Below are the code and all the weights of a small trained network. Each question names an input and a class and asks about switching units off, where a switched-off unit gives its printed mean instead of its output.

import numpy as np


def w(rows, s, z=0):
    codes = np.array(rows[::2]) - 128.0
    scale = np.full(codes.shape[1], s)
    scale[-1] = z or s
    return codes * scale


def f(y):
    return np.maximum(y, 0)


def log_softmax(a):
    a = a - a.max(-1, keepdims=True)
    return a - np.log(np.exp(a).sum(-1, keepdims=True))


def net(x, mask):
    res = np.array(x, float).reshape(1, 3) / 4 @ E
    y = f(res @ A[0][:, :-1].T + A[0][:, -1])
    res = res + np.where(mask, y, B[0][:, -1]) @ B[0][:, :-1]
    return log_softmax(res[-1] @ U[:, :-1].T + U[:, -1])


A, B = {}, {}
E = w([
[85,47,85,253,154,46,136,121,62,105,99],'x0',
[9,78,75,48,194,179,48,99,113,47,184],'x1',
[87,194,111,199,89,164,188,108,202,88,67],'x2',
],0.011)
A[0] = w([
[80,160,148,73,139,198,88,111,199,93,143,207],'neuron 0',
[176,243,152,85,21,151,194,165,173,176,144,253],'neuron 1',
[213,134,230,82,127,109,54,179,121,225,161,172],'neuron 2',
[113,177,101,151,93,216,119,68,212,68,124,176],'neuron 3',
[172,200,164,173,75,135,198,139,183,135,83,83],'neuron 4',
[84,76,98,57,188,152,65,104,76,88,156,135],'neuron 5',
[132,108,156,173,115,2,158,134,91,187,107,129],'neuron 6',
],0.01,0.0038)
B[0] = w([
[127,129,176,119,103,189,98,72,134,196,110,187],'neuron 0',
[174,173,152,76,167,184,112,114,183,249,118,251],'neuron 1',
[75,82,207,143,67,95,98,154,107,136,100,210],'neuron 2',
[133,81,209,166,108,142,123,106,85,166,151,190],'neuron 3',
[93,75,200,159,164,178,141,83,117,202,216,226],'neuron 4',
[159,88,64,141,237,150,132,91,136,102,246,194],'neuron 5',
[106,87,169,194,135,133,125,111,116,140,155,202],'neuron 6',
],0.012,0.023)
U = w([
[143,142,2,109,175,146,135,121,156,51,169,95],'0',
[135,206,145,84,61,128,113,168,161,146,70,77],'1',
[135,195,84,104,104,116,155,146,141,94,89,66],'2',
[136,106,161,147,151,171,125,73,123,160,166,121],'3',
[103,88,140,197,84,31,128,164,78,85,130,253],'4',
],0.012,0.005)

Each question gives the input, the list of numbers given to net, and the class t.
The units are the neurons (one row each of A and B). Each row of codes is followed by its name. A weight is (code - 128) times the scale printed after its matrix; where a second scale follows, it is the last column's (A, B and U).
mask holds one flag per neuron, in row order. A switched-off neuron (its flag False) gives its mean, the last column of its row in B, instead of its output. The means were averaged over made-up inputs and are rounded, as every weight is.
A unit's drop is (log p(t) with every unit on - log p(t) with that unit switched off) / (log p(t) with every unit on - log p(t) with every unit switched off).
The circuit of an input: a set's keep is (log p(t) with only the set's units on - log p(t) with every unit switched off) / (log p(t) with every unit on - log p(t) with every unit switched off). Starting from all 7 units, units are removed one at a time, each time the one whose removal leaves the highest keep (on an exact tie, the one counted first), for as long as the keep stays at least 0.8.
circuit, biggest first: the units of the circuit, biggest drop first
k most important neurons: the k neurons with the biggest drops, biggest first
drop when u is switched off: that unit's drop, to one decimal
input [6,3,3], class 4: 3 most important neurons => neuron 1; neuron 4; neuron 0
input [-2,-4,-6], class 4: circuit, biggest first => neuron 2; neuron 4; neuron 0
input [8,0,-4], class 4: 3 most important neurons => neuron 1; neuron 4; neuron 0
input [-7,-5,-7], class 1: most important neuron => neuron 5
input [5,2,-6], class 0: 2 most important neurons => neuron 4; neuron 5
input [-5,-5,-6], class 1: 2 most important neurons => neuron 5; neuron 2
input [-1,6,-3], class 0: drop when neuron 5 is switched off => 0.2
input [4,5,-8], class 0: drop when neuron 0 is switched off => 0.0
input [4,-5,-4], class 4: drop when neuron 1 is switched off => 0.2
input [-8,-1,-6], class 1: drop when neuron 4 is switched off => 0.4
